Below is a small trained network, with its code and all its weights. Each question gives an input and a target symbol and asks what happens when units are switched off, that is, made to give their printed mean instead of their output.

import numpy as np


def w(rows, s, z=0):
    codes = np.array(rows[::2]) - 128.0
    scale = np.full(codes.shape[1], s)
    scale[-1] = z or s
    return codes * scale


def softmax(a):
    e = np.exp(a - a.max(-1, keepdims=True))
    return e / e.sum(-1, keepdims=True)


def log_softmax(a):
    a = a - a.max(-1, keepdims=True)
    return a - np.log(np.exp(a).sum(-1, keepdims=True))


def net(x, mask):
    ids = ['δεζθξσψ'.index(c) for c in x.split()]
    T = len(ids)
    res = E[ids] + P[:T]
    u = 0
    for l in range(3):
        r = res
        for j in range(2):
            rows = slice(2 * j, 2 * j + 2)
            q, k, v = (r @ M[l][rows].T for M in (Q, K, V))
            z = softmax(np.where(np.tri(T) > 0, q @ k.T / 2**0.5, -1e9)) @ v
            o = O[l][rows]
            res = res + np.where(mask[u + j], z, o[:, -1]) @ o[:, :-1]
        u += 2
    return log_softmax(res[-1] @ U[:, :-1].T + U[:, -1])


Q, K, V, O = {}, {}, {}, {}
E = w([
[231,199,78,208,28,194,230,126],'δ',
[150,180,181,63,74,164,186,166],'ε',
[237,203,89,175,143,114,227,234],'ζ',
[224,143,123,151,19,131,74,183],'θ',
[245,131,106,198,150,22,93,74],'ξ',
[84,90,74,209,92,144,186,79],'σ',
[131,229,130,149,118,113,100,53],'ψ',
],0.013)
P = w([
[99,186,114,173,69,143,56,197],'0',
[142,136,159,146,145,157,130,52],'1',
[101,136,74,41,94,131,106,142],'2',
[147,142,164,153,136,132,152,58],'3',
[107,129,70,29,93,137,108,132],'4',
[146,146,164,147,130,121,171,67],'5',
[121,125,61,15,90,133,119,125],'6',
[149,141,162,158,131,109,176,75],'7',
[117,124,61,10,84,133,126,124],'8',
[141,146,162,158,125,105,178,73],'9',
],0.014)
Q[0] = w([
[105,191,227,151,190,89,245,102],'0.h1',
[116,105,184,168,165,200,162,173],'0.h1',
[191,167,177,183,87,192,169,114],'0.h2',
[157,92,205,153,239,90,93,169],'0.h2',
],0.011)
K[0] = w([
[60,165,195,161,171,93,195,148],'0.h1',
[163,63,111,107,173,174,237,126],'0.h1',
[20,153,129,191,56,203,51,98],'0.h2',
[2,102,156,151,217,93,148,57],'0.h2',
],0.0089)
V[0] = w([
[165,161,123,166,140,212,109,211],'0.h1',
[72,62,192,105,170,97,2,136],'0.h1',
[106,42,120,136,154,173,137,110],'0.h2',
[190,99,86,181,113,46,155,195],'0.h2',
],0.006)
O[0] = w([
[52,163,153,112,34,141,191,181,210],'0.h1',
[144,150,166,198,254,177,153,197,31],'0.h1',
[110,125,61,160,77,213,152,66,1],'0.h2',
[231,102,78,162,200,173,142,141,218],'0.h2',
],0.0064,0.0069)
Q[1] = w([
[150,137,94,17,42,120,149,216],'1.h1',
[134,78,11,123,144,179,171,147],'1.h1',
[2,117,23,108,147,201,159,125],'1.h2',
[147,117,157,221,115,142,194,92],'1.h2',
],0.01)
K[1] = w([
[99,170,54,131,90,123,85,177],'1.h1',
[87,82,94,156,127,195,149,135],'1.h1',
[80,84,143,62,139,146,193,80],'1.h2',
[123,116,139,246,141,97,178,153],'1.h2',
],0.013)
V[1] = w([
[126,56,162,171,138,178,52,125],'1.h1',
[58,138,2,116,124,95,62,184],'1.h1',
[108,134,177,104,96,151,169,23],'1.h2',
[67,149,173,107,70,120,224,168],'1.h2',
],0.0077)
O[1] = w([
[97,122,148,185,84,20,134,151,61],'1.h1',
[89,152,144,161,216,125,78,23,217],'1.h1',
[186,232,170,99,133,114,164,106,1],'1.h2',
[102,103,144,175,155,81,254,115,192],'1.h2',
],0.0073,0.0084)
Q[2] = w([
[33,144,32,97,180,232,109,186],'2.h1',
[152,158,188,134,128,151,120,152],'2.h1',
[152,141,254,127,95,69,145,54],'2.h2',
[75,119,72,22,199,98,129,198],'2.h2',
],0.0088)
K[2] = w([
[179,51,80,99,199,86,148,60],'2.h1',
[162,144,152,140,130,110,121,144],'2.h1',
[63,188,161,162,88,136,148,137],'2.h2',
[170,117,104,9,142,120,175,130],'2.h2',
],0.012)
V[2] = w([
[147,136,39,65,163,167,188,95],'2.h1',
[125,186,72,162,136,135,108,57],'2.h1',
[98,102,46,174,36,71,130,77],'2.h2',
[199,255,71,103,86,115,157,213],'2.h2',
],0.0069)
O[2] = w([
[10,180,87,152,141,150,165,161,30],'2.h1',
[114,88,175,110,128,127,184,179,157],'2.h1',
[145,148,34,117,156,178,146,144,254],'2.h2',
[117,127,138,101,176,68,115,160,205],'2.h2',
],0.011,0.0058)
U = w([
[182,203,125,125,95,178,156,169,13],'δ',
[128,110,209,94,84,123,166,176,173],'ε',
[158,143,123,130,217,118,146,208,72],'ζ',
[100,109,97,67,32,118,69,185,130],'θ',
[160,82,89,121,211,99,96,77,24],'ξ',
[57,84,131,178,132,118,133,103,253],'σ',
[116,245,134,155,138,80,63,67,186],'ψ',
],0.012,0.0064)

Each question gives the input, a string of symbols that net reads in full, and the target symbol t.
The units are the heads (2 rows each of Q, K, V and O). Each row of codes is followed by its name. A weight is (code - 128) times the scale printed after its matrix; where a second scale follows, it is the last column's (O and U).
mask holds one flag per head, layer by layer. A switched-off head (its flag False) gives its mean, the last column of its rows in O, instead of its output. The means were averaged over made-up inputs and are rounded, as every weight is.
A unit's drop is (log p(t) with every unit on - log p(t) with that unit switched off) / (log p(t) with every unit on - log p(t) with every unit switched off).
The circuit of an input: a set's keep is (log p(t) with only the set's units on - log p(t) with every unit switched off) / (log p(t) with every unit on - log p(t) with every unit switched off). Starting from all 6 units, units are removed one at a time, each time the one whose removal leaves the highest keep (on an exact tie, the one counted first), for as long as the keep stays at least 0.8.
units of the circuit, in order: the units of the circuit, biggest drop first
unit that matters most: the unit with the biggest drop
which heads matter: for each layer, one digit per head in row order, 1 if its drop is at least 0.15 and else 0, layers parted by /
drop when u is switched off: that unit's drop, to one decimal
input ψ θ δ ζ, target ε: which heads matter -> 10 / 00 / 10
input θ θ θ ζ ψ ζ θ δ θ σ, target ξ: which heads matter -> 10 / 01 / 10
input ψ ψ θ ξ ψ θ ψ θ θ σ, target ε: unit that matters most -> 1.h1
input θ δ θ θ θ σ, target ξ: units of the circuit, in order -> 0.h1, 2.h1
input ε θ ξ θ θ θ θ ζ, target ψ: units of the circuit, in order -> 0.h1, 2.h1, 1.h2
input ξ ζ θ ψ ζ ψ σ θ ε ψ, target θ: which heads matter -> 00 / 11 / 00
input ψ σ θ ζ, target ε: units of the circuit, in order -> 2.h1, 0.h1, 0.h2
input σ ε θ ψ θ δ θ ξ, target δ: which heads matter -> 00 / 10 / 01
input ζ θ δ ψ θ ξ θ ζ, target σ: units of the circuit, in order -> 1.h2, 0.h2, 0.h1
input ε ψ θ θ θ θ ζ ψ θ ε, target ψ: units of the circuit, in order -> 2.h1, 1.h2, 0.h1
input δ ζ θ ε, target ζ: units of the circuit, in order -> 2.h2, 0.h1, 1.h2
input ε ζ σ σ, target ψ: units of the circuit, in order -> 1.h2, 2.h1
input ζ ψ ε θ θ θ ξ ψ ε, target ε: which heads matter -> 00 / 01 / 01
input δ ε θ θ σ θ, target ζ: units of the circuit, in order -> 2.h2, 0.h1, 1.h2
input ζ ψ θ θ θ ψ ψ ε, target σ: units of the circuit, in order -> 1.h2, 2.h1, 1.h1
input θ θ θ ζ ψ σ θ θ, target ξ: which heads matter -> 00 / 00 / 10
input ε ψ ψ ψ θ σ ε θ, target ψ: unit that matters most -> 2.h1
input ζ θ ζ θ ε θ, target σ: units of the circuit, in order -> 1.h2, 0.h1, 2.h1, 1.h1
input θ ε θ ζ, target ξ: units of the circuit, in order -> 2.h1, 0.h1, 1.h1
input θ ψ θ θ δ ψ ξ σ ψ, target ψ: units of the circuit, in order -> 1.h2
input ε θ ξ ξ, target ψ: which heads matter -> 00 / 01 / 10
input ζ θ ζ θ σ θ θ σ θ ξ, target σ: drop when 2.h1 is switched off -> 0.1
input θ θ θ ζ θ θ ψ ε, target ξ: drop when 1.h2 is switched off -> 0.1
